Below are the code and all the weights of a small trained network. Each question names an input and a target symbol and asks about switching units off, where a switched-off unit gives its printed mean instead of its output.

import numpy as np


def w(rows, s, z=0):
    codes = np.array(rows[::2]) - 128.0
    scale = np.full(codes.shape[1], s)
    scale[-1] = z or s
    return codes * scale


def f(y):
    return np.maximum(y, 0)


def softmax(a):
    e = np.exp(a - a.max(-1, keepdims=True))
    return e / e.sum(-1, keepdims=True)


def log_softmax(a):
    a = a - a.max(-1, keepdims=True)
    return a - np.log(np.exp(a).sum(-1, keepdims=True))


def net(x, mask):
    ids = ['Γζθλπτ'.index(c) for c in x.split()]
    T = len(ids)
    res = E[ids] + P[:T]
    r = res
    for j in range(3):
        rows = slice(2 * j, 2 * j + 2)
        q, k, v = (r @ M[0][rows].T for M in (Q, K, V))
        z = softmax(np.where(np.tri(T) > 0, q @ k.T / 2**0.5, -1e9)) @ v
        o = O[0][rows]
        res = res + np.where(mask[j], z, o[:, -1]) @ o[:, :-1]
    y = f(res @ A[0][:, :-1].T + A[0][:, -1])
    res = res + np.where(mask[3:11], y, B[0][:, -1]) @ B[0][:, :-1]
    return log_softmax(res[-1] @ U[:, :-1].T + U[:, -1])


Q, K, V, O, A, B = {}, {}, {}, {}, {}, {}
E = w([
[103,152,58,89,113,178,172],'Γ',
[64,119,90,62,169,93,178],'ζ',
[90,74,189,113,131,149,101],'θ',
[97,85,166,193,96,146,109],'λ',
[194,156,154,164,189,143,63],'π',
[94,250,133,224,96,129,227],'τ',
],0.021)
P = w([
[183,2,46,182,110,81,123],'0',
[104,69,106,139,149,160,131],'1',
[106,113,145,132,159,160,140],'2',
[130,162,153,138,141,179,120],'3',
[120,157,144,127,172,165,100],'4',
[140,148,113,149,127,174,108],'5',
[118,125,126,147,141,135,109],'6',
[130,138,112,164,122,145,105],'7',
[103,119,126,136,158,111,99],'8',
[124,128,120,149,134,128,103],'9',
[119,141,137,139,151,121,95],'10',
[119,123,100,178,108,117,100],'11',
[110,94,117,152,122,93,102],'12',
],0.015)
Q[0] = w([
[136,1,136,126,132,151,51],'head 1',
[59,123,102,156,119,165,139],'head 1',
[176,232,140,180,165,93,188],'head 2',
[71,153,170,197,146,172,116],'head 2',
[244,182,86,77,162,57,181],'head 3',
[106,131,108,160,130,67,123],'head 3',
],0.0098)
K[0] = w([
[236,78,178,96,91,91,138],'head 1',
[146,156,1,145,95,74,159],'head 1',
[37,171,128,205,223,147,120],'head 2',
[228,47,162,127,57,141,135],'head 2',
[78,209,186,97,142,254,119],'head 3',
[139,140,131,150,92,171,173],'head 3',
],0.0078)
V[0] = w([
[178,90,175,105,111,58,63],'head 1',
[86,121,2,118,249,108,150],'head 1',
[169,135,203,116,136,202,94],'head 2',
[206,102,143,181,87,121,150],'head 2',
[192,203,62,172,110,187,54],'head 3',
[171,40,102,6,175,237,80],'head 3',
],0.009)
O[0] = w([
[132,116,128,136,147,94,56,24],'head 1',
[121,134,162,132,75,94,120,167],'head 1',
[126,129,171,123,148,162,63,92],'head 2',
[113,80,77,175,178,244,109,144],'head 2',
[220,131,157,205,118,124,214,126],'head 3',
[56,180,129,161,207,147,117,9],'head 3',
],0.011,0.015)
A[0] = w([
[110,70,68,122,154,255,116,125],'neuron 1',
[178,138,53,101,104,96,117,253],'neuron 2',
[185,174,136,70,79,37,163,46],'neuron 3',
[121,131,113,175,161,94,111,134],'neuron 4',
[180,152,119,122,68,107,173,136],'neuron 5',
[163,43,76,67,136,123,158,124],'neuron 6',
[216,130,72,100,24,54,93,130],'neuron 7',
[76,118,56,110,161,128,166,13],'neuron 8',
],0.0092,0.002)
B[0] = w([
[223,44,76,115,116,83,113,158],'neuron 1',
[133,150,139,154,227,222,151,175],'neuron 2',
[186,239,107,118,119,83,47,221],'neuron 3',
[115,254,55,51,215,192,87,136],'neuron 4',
[82,104,66,16,113,158,22,250],'neuron 5',
[43,62,166,91,121,223,250,188],'neuron 6',
[196,130,159,147,161,217,73,232],'neuron 7',
[210,148,182,169,189,197,140,152],'neuron 8',
],0.0074,0.023)
U = w([
[26,141,133,170,199,195,250,168],'Γ',
[2,130,99,94,77,114,163,252],'ζ',
[137,204,50,125,173,82,61,5],'θ',
[127,79,89,144,105,56,158,146],'λ',
[154,157,166,204,168,114,146,183],'π',
[105,101,212,162,78,118,156,3],'τ',
],0.0077,0.0022)

Each question gives the input, a string of symbols that net reads in full, and the target symbol t.
The units are the heads (2 rows each of Q, K, V and O) and the neurons (one row each of A and B). Each row of codes is followed by its name. A weight is (code - 128) times the scale printed after its matrix; where a second scale follows, it is the last column's (O, A, B and U).
mask holds one flag per unit, heads first, then neurons. A switched-off unit (its flag False) gives its mean, the last column of its rows in O or B, instead of its output. The means were averaged over made-up inputs and are rounded, as every weight is.
A unit's drop is (log p(t) with every unit on - log p(t) with that unit switched off) / (log p(t) with every unit on - log p(t) with every unit switched off).
The circuit of an input: a set's keep is (log p(t) with only the set's units on - log p(t) with every unit switched off) / (log p(t) with every unit on - log p(t) with every unit switched off). Starting from all 11 units, units are removed one at a time, each time the one whose removal leaves the highest keep (on an exact tie, the one counted first), for as long as the keep stays at least 0.8.
circuit, biggest first: the units of the circuit, biggest drop first
unit that matters most: the unit with the biggest drop
top k neurons: the k neurons with the biggest drops, biggest first
input τ τ π τ θ θ λ, target τ: top 2 neurons -> [neuron 6; neuron 7]
input ζ θ λ λ θ τ ζ τ, target ζ: unit that matters most -> head 1
input ζ τ ζ π ζ ζ τ τ π θ, target ζ: circuit, biggest first -> [head 3; neuron 7]
input ζ τ θ θ θ Γ π θ τ, target ζ: circuit, biggest first -> [neuron 7; head 1; neuron 2]
input θ τ τ θ λ, target θ: circuit, biggest first -> [head 3; neuron 6]
input τ Γ π Γ τ λ θ, target τ: circuit, biggest first -> [neuron 6; head 3]
input λ λ τ θ τ Γ τ ζ, target Γ: top 2 neurons -> [neuron 6; neuron 2]
input λ θ ζ ζ τ λ, target λ: top 3 neurons -> [neuron 1; neuron 3; neuron 7]
input τ λ Γ τ θ ζ, target Γ: circuit, biggest first -> [neuron 5; neuron 6]
input τ ζ τ Γ, target Γ: circuit, biggest first -> [neuron 5; head 3]
input λ λ λ ζ τ ζ τ τ τ, target θ: circuit, biggest first -> [head 3; neuron 5; neuron 3]
input λ π π τ ζ λ λ ζ Γ τ λ τ, target θ: top 2 neurons -> [neuron 6; neuron 5]
input θ ζ π θ θ π τ τ θ, target θ: circuit, biggest first -> [head 3; neuron 6]
input ζ θ Γ ζ τ π, target π: circuit, biggest first -> [neuron 5]
input π τ τ Γ ζ λ, target π: top 4 neurons -> [neuron 5; neuron 6; neuron 1; neuron 3]
input ζ π λ ζ λ, target ζ: top 2 neurons -> [neuron 3; neuron 7]
input τ τ λ ζ λ, target τ: top 2 neurons -> [neuron 7; neuron 6]
input θ τ λ π τ π π π ζ θ, target θ: top 2 neurons -> [neuron 6; neuron 1]
input Γ θ λ τ τ ζ ζ ζ τ λ τ θ, target Γ: top 2 neurons -> [neuron 5; neuron 3]
input Γ λ τ τ ζ τ Γ ζ λ λ, target Γ: top 2 neurons -> [neuron 5; neuron 3]
